[[122 108]
 [121 110]
 [132 153]
 [125 110]
 [122 115]
 [121 111]
 [124 103]
 [132 153]
 [132 150]
 [125 116]
 [131 144]
 [124 105]]
:
[[108 122]
 [110 121]
 [153 132]
 [110 125]
 [115 122]
 [111 121]
 [103 124]
 [153 132]
 [150 132]
 [116 125]
 [144 131]
 [105 124]]

[[134 136 128 119 147 129 126 113 128]
 [122 127 131 126 144 128 113 120 134]
 [124 117 127 144 124 126 134 122 125]
 [126 124 132 130 150 140 123 120 119]
 [118 123 125 113 134 129 132 127 132]
 [134 120 127 104 124 137 140 131 132]
 [134 137 134 133 127 124 124 122 132]
 [131 139 131 128 116 139 131 124 116]
 [132 141 138 118 143 133 126 124 124]
 [135 129 131 124 145 143 140 129 138]]
:
[[128 134 136 128 119 147 129 126 113]
 [134 122 127 131 126 144 128 113 120]
 [125 124 117 127 144 124 126 134 122]
 [119 126 124 132 130 150 140 123 120]
 [132 118 123 125 113 134 129 132 127]
 [132 134 120 127 104 124 137 140 131]
 [132 134 137 134 133 127 124 124 122]
 [116 131 139 131 128 116 139 131 124]
 [124 132 141 138 118 143 133 126 124]
 [138 135 129 131 124 145 143 140 129]]

[[150 149 122 133 143 147 128 125 116 142 112 118]
 [150 151 121 133 141 147 132 125 117 140 113 121]
 [134 131 109 138 121 127 151 112 115 129 121 141]
 [122 125 147 118 135 129 105 144 141 127 135 115]
 [110 118 145 114 123 119 116 143 147 114 147 127]
 [147 141 119 139 138 140 129 120 112 146 108 121]
 [107 114 139 116 118 115 125 137 145 109 150 134]]
:
[[118 150 149 122 133 143 147 128 125 116 142 112]
 [121 150 151 121 133 141 147 132 125 117 140 113]
 [141 134 131 109 138 121 127 151 112 115 129 121]
 [115 122 125 147 118 135 129 105 144 141 127 135]
 [127 110 118 145 114 123 119 116 143 147 114 147]
 [121 147 141 119 139 138 140 129 120 112 146 108]
 [134 107 114 139 116 118 115 125 137 145 109 150]]

[[129 133 130 131 130 141 129]
 [129 132 129 131 130 143 127]
 [129 132 129 130 131 144 129]
 [129 139 129 132 131 135 130]
 [129 133 129 131 131 141 131]
 [129 136 129 131 131 139 125]
 [129 132 129 130 131 143 130]
 [129 136 130 132 130 137 129]
 [129 136 129 132 131 137 131]
 [129 138 131 132 130 134 130]
 [129 132 130 131 130 143 128]
 [128 129 129 129 129 149 120]]
:
[[129 129 133 130 131 130 141]
 [127 129 132 129 131 130 143]
 [129 129 132 129 130 131 144]
 [130 129 139 129 132 131 135]
 [131 129 133 129 131 131 141]
 [125 129 136 129 131 131 139]
 [130 129 132 129 130 131 143]
 [129 129 136 130 132 130 137]
 [131 129 136 129 132 131 137]
 [130 129 138 131 132 130 134]
 [128 129 132 130 131 130 143]
 [120 128 129 129 129 129 149]]

[[127 124 119 149 128 121 121 123 113 120 120 149 121 125 120]
 [119 118 116 148 119 116 116 117 111 116 116 149 116 119 116]
 [111 113 114 108 111 114 114 113 149 114 114 107 114 113 115]
 [143 142 143 139 144 142 142 143 107 142 143 139 142 143 142]
 [147 146 146 125 147 146 146 146 107 146 147 129 146 147 147]
 [123 120 112 149 124 113 113 121 149 113 112 149 113 119 112]]
:
[[120 127 124 119 149 128 121 121 123 113 120 120 149 121 125]
 [116 119 118 116 148 119 116 116 117 111 116 116 149 116 119]
 [115 111 113 114 108 111 114 114 113 149 114 114 107 114 113]
 [142 143 142 143 139 144 142 142 143 107 142 143 139 142 143]
 [147 147 146 146 125 147 146 146 146 107 146 147 129 146 147]
 [112 123 120 112 149 124 113 113 121 149 113 112 149 113 119]]

[[118 131 112 101 153 120]
 [156 151 108 139 141 124]
 [152 144 108 138 118 144]
 [109 146 140 110  99 119]
 [130  99 113 152 125 105]
 [133  98 146 136 153 157]]
:
[[120 118 131 112 101 153]
 [124 156 151 108 139 141]
 [144 152 144 108 138 118]
 [119 109 146 140 110  99]
 [105 130  99 113 152 125]
 [157 133  98 146 136 153]]

[[135 133 152]
 [150 149 118]
 [131 155 103]
 [118 137 125]
 [125 102 123]
 [154 134 125]
 [115 107 145]]
:
[[152 135 133]
 [118 150 149]
 [103 131 155]
 [125 118 137]
 [123 125 102]
 [125 154 134]
 [145 115 107]]
---
[[111 140 141]
 [127 138 138]
 [141 142 143]
 [136 139 139]
 [105 152 153]
 [110 131 131]]
:
[[111 140 141]
 [141 142 143]
 [105 152 153]]

[[129 115 129 118 137 121 128 126]
 [142 120 147 127 113 131 114 142]
 [129 125 129 124 128 130 127 127]
 [124 135 122 139 130 127 138 129]
 [128 136 124 128 120 128 125 126]
 [139 118 124 112 117 129 118 132]
 [141 118 147 124 115 139 110 158]
 [140 116 124 111 117 130 119 132]
 [142 119 147 126 113 133 114 145]
 [118 151 125 140 123 126 130 122]]
:
[[129 115 129 118 137 121 128 126]
 [129 125 129 124 128 130 127 127]
 [128 136 124 128 120 128 125 126]
 [141 118 147 124 115 139 110 158]
 [142 119 147 126 113 133 114 145]]

[[151 123 115 129 141 126 127 118]
 [125 116 145 105 135 103 129 143]
 [140 128 136 119 136 112 135 133]
 [148 119 109 133 141 121 125 117]
 [149 124 123 124 139 116 130 124]]
:
[[151 123 115 129 141 126 127 118]
 [140 128 136 119 136 112 135 133]
 [149 124 123 124 139 116 130 124]]

[[125 150]
 [130 148]
 [117 151]
 [131 150]
 [126 150]
 [133 146]
 [131 151]
 [120 142]
 [121 145]
 [124 144]]
:
[[125 150]
 [117 151]
 [126 150]
 [131 151]
 [121 145]]

[[113 128 109 133]
 [135 112 147 138]
 [114 119 106 128]
 [123 130 107 118]
 [147 133 150 118]
 [114 134 108 128]
 [119 140 111 124]
 [124 108 124 141]
 [125 146 120 118]]
:
[[113 128 109 133]
 [114 119 106 128]
 [147 133 150 118]
 [119 140 111 124]
 [125 146 120 118]]

[[141 119 153 134 130]
 [122 128 126 133 114]
 [142 120 154 134 128]
 [122 134 124 129 109]]
:
[[141 119 153 134 130]
 [142 120 154 134 128]]
